Here is a tiny trained network, its code and every weight. The questions are about switching its units off for an input and a target symbol, where a switched-off unit gives its printed mean instead of its output.

import numpy as np


def w(rows, s, z=0):
    codes = np.array(rows[::2]) - 128.0
    scale = np.full(codes.shape[1], s)
    scale[-1] = z or s
    return codes * scale


def norm(h):
    return h / np.sqrt((h * h).mean(-1, keepdims=True) + 1e-5)


def softmax(a):
    e = np.exp(a - a.max(-1, keepdims=True))
    return e / e.sum(-1, keepdims=True)


def log_softmax(a):
    a = a - a.max(-1, keepdims=True)
    return a - np.log(np.exp(a).sum(-1, keepdims=True))


def net(x, mask):
    ids = ['ΞΩβγεζφ'.index(c) for c in x.split()]
    T = len(ids)
    res = E[ids] + P[:T]
    u = 0
    for l in range(3):
        r = norm(res)
        for j in range(2):
            rows = slice(3 * j, 3 * j + 3)
            q, k, v = (r @ M[l][rows].T for M in (Q, K, V))
            z = softmax(np.where(np.tri(T) > 0, q @ k.T / 3**0.5, -1e9)) @ v
            o = O[l][rows]
            res = res + np.where(mask[u + j], z, o[:, -1]) @ o[:, :-1]
        u += 2
    return log_softmax(norm(res)[-1] @ U[:, :-1].T + U[:, -1])


Q, K, V, O = {}, {}, {}, {}
E = w([
[255,178,163],'Ξ',
[132,58,105],'Ω',
[84,154,65],'β',
[94,105,103],'γ',
[103,98,103],'ε',
[57,139,96],'ζ',
[98,121,163],'φ',
],0.028)
P = w([
[183,94,3],'0',
[253,102,71],'1',
[181,155,130],'2',
[193,144,103],'3',
[199,136,81],'4',
[197,122,49],'5',
[213,103,21],'6',
[199,86,25],'7',
],0.0045)
Q[0] = w([
[230,82,254],'0.h0',
[42,97,86],'0.h0',
[44,18,199],'0.h0',
[61,113,75],'0.h1',
[213,39,75],'0.h1',
[22,59,121],'0.h1',
],0.0064)
K[0] = w([
[95,75,43],'0.h0',
[125,151,245],'0.h0',
[89,132,173],'0.h0',
[92,95,150],'0.h1',
[198,117,26],'0.h1',
[102,160,153],'0.h1',
],0.011)
V[0] = w([
[84,165,161],'0.h0',
[202,147,233],'0.h0',
[217,216,248],'0.h0',
[171,125,124],'0.h1',
[106,128,131],'0.h1',
[244,144,131],'0.h1',
],0.011)
O[0] = w([
[77,119,116,100],'0.h0',
[218,100,51,52],'0.h0',
[145,37,150,2],'0.h0',
[9,148,8,120],'0.h1',
[165,14,1,132],'0.h1',
[17,173,158,81],'0.h1',
],0.0052,0.0093)
Q[1] = w([
[149,206,184],'1.h0',
[122,117,151],'1.h0',
[96,174,95],'1.h0',
[37,163,193],'1.h1',
[181,128,7],'1.h1',
[192,123,121],'1.h1',
],0.017)
K[1] = w([
[49,113,94],'1.h0',
[77,172,140],'1.h0',
[79,140,140],'1.h0',
[101,204,97],'1.h1',
[149,95,175],'1.h1',
[114,6,178],'1.h1',
],0.014)
V[1] = w([
[23,254,204],'1.h0',
[45,11,48],'1.h0',
[231,49,163],'1.h0',
[19,101,245],'1.h1',
[132,98,241],'1.h1',
[216,86,5],'1.h1',
],0.007)
O[1] = w([
[182,99,83,145],'1.h0',
[42,3,197,160],'1.h0',
[133,239,158,42],'1.h0',
[75,131,99,59],'1.h1',
[26,35,179,7],'1.h1',
[205,175,246,254],'1.h1',
],0.0069,0.0032)
Q[2] = w([
[90,155,81],'2.h0',
[198,117,125],'2.h0',
[117,72,120],'2.h0',
[178,64,128],'2.h1',
[159,188,96],'2.h1',
[254,155,31],'2.h1',
],0.013)
K[2] = w([
[51,172,106],'2.h0',
[191,72,84],'2.h0',
[121,60,254],'2.h0',
[133,51,171],'2.h1',
[67,112,172],'2.h1',
[29,28,124],'2.h1',
],0.0085)
V[2] = w([
[101,60,62],'2.h0',
[164,156,32],'2.h0',
[191,230,179],'2.h0',
[2,239,230],'2.h1',
[7,184,127],'2.h1',
[228,43,72],'2.h1',
],0.0075)
O[2] = w([
[115,87,183,172],'2.h0',
[51,159,172,166],'2.h0',
[94,175,100,89],'2.h0',
[144,78,165,2],'2.h1',
[42,164,184,93],'2.h1',
[255,133,126,213],'2.h1',
],0.0093,0.0044)
U = w([
[224,214,91,223],'Ξ',
[205,2,184,39],'Ω',
[74,217,85,69],'β',
[133,46,90,156],'γ',
[168,48,81,3],'ε',
[21,135,180,201],'ζ',
[197,103,135,26],'φ',
],0.0089,0.003)

Each question gives the input, a string of symbols that net reads in full, and the target symbol t.
The units are the heads (3 rows each of Q, K, V and O). Each row of codes is followed by its name. A weight is (code - 128) times the scale printed after its matrix; where a second scale follows, it is the last column's (O and U).
mask holds one flag per head, layer by layer. A switched-off head (its flag False) gives its mean, the last column of its rows in O, instead of its output. The means were averaged over made-up inputs and are rounded, as every weight is.
A unit's drop is (log p(t) with every unit on - log p(t) with that unit switched off) / (log p(t) with every unit on - log p(t) with every unit switched off).
The circuit of an input: a set's keep is (log p(t) with only the set's units on - log p(t) with every unit switched off) / (log p(t) with every unit on - log p(t) with every unit switched off). Starting from all 6 units, units are removed one at a time, each time the one whose removal leaves the highest keep (on an exact tie, the one counted first), for as long as the keep stays at least 0.8.
circuit, biggest first: the units of the circuit, biggest drop first
which heads matter: for each layer, one digit per head in row order, 1 if its drop is at least 0.15 and else 0, layers parted by /
drop when u is switched off: that unit's drop, to one decimal
input φ Ω ζ φ, target Ω: circuit, biggest first -> (1.h0)
input Ξ γ φ ε Ω, target β: circuit, biggest first -> (1.h0; 2.h0; 2.h1)
input Ω ε φ β, target γ: circuit, biggest first -> (1.h1; 0.h0)
input ε β ζ γ, target γ: which heads matter -> 11 / 11 / 10
input φ γ ε ζ, target ζ: circuit, biggest first -> (1.h0; 2.h1; 0.h1)
input Ξ φ ζ Ω Ω ε γ, target β: circuit, biggest first -> (1.h0; 2.h1)
input φ γ γ, target ζ: circuit, biggest first -> (1.h0; 2.h1; 0.h1; 1.h1)
input Ω Ω Ω γ Ω φ, target Ω: circuit, biggest first -> (1.h0; 2.h0)
input φ ζ γ γ β, target ζ: circuit, biggest first -> (1.h0; 2.h1; 0.h1; 1.h1)
input φ Ω Ω Ω β Ω, target ζ: circuit, biggest first -> (2.h1; 1.h0; 0.h1)
input φ ε Ω Ξ Ω Ω Ω, target ζ: circuit, biggest first -> (1.h0; 0.h1; 2.h1; 1.h1)
input ε Ξ ε ε β ζ, target Ξ: which heads matter -> 10 / 10 / 00
input Ξ φ β ε, target β: circuit, biggest first -> (1.h0; 1.h1; 2.h1)
input Ω Ω ε Ω Ω ζ ζ, target ζ: circuit, biggest first -> (1.h0)
input Ω φ γ, target γ: which heads matter -> 00 / 01 / 00
input φ ε β γ ζ γ Ξ, target ζ: drop when 2.h1 is switched off -> 0.8
input φ ζ Ξ, target ζ: drop when 1.h0 is switched off -> 0.7
input ζ Ξ Ω, target Ξ: drop when 1.h0 is switched off -> 1.3
input β Ξ ζ, target Ξ: drop when 1.h0 is switched off -> 0.3
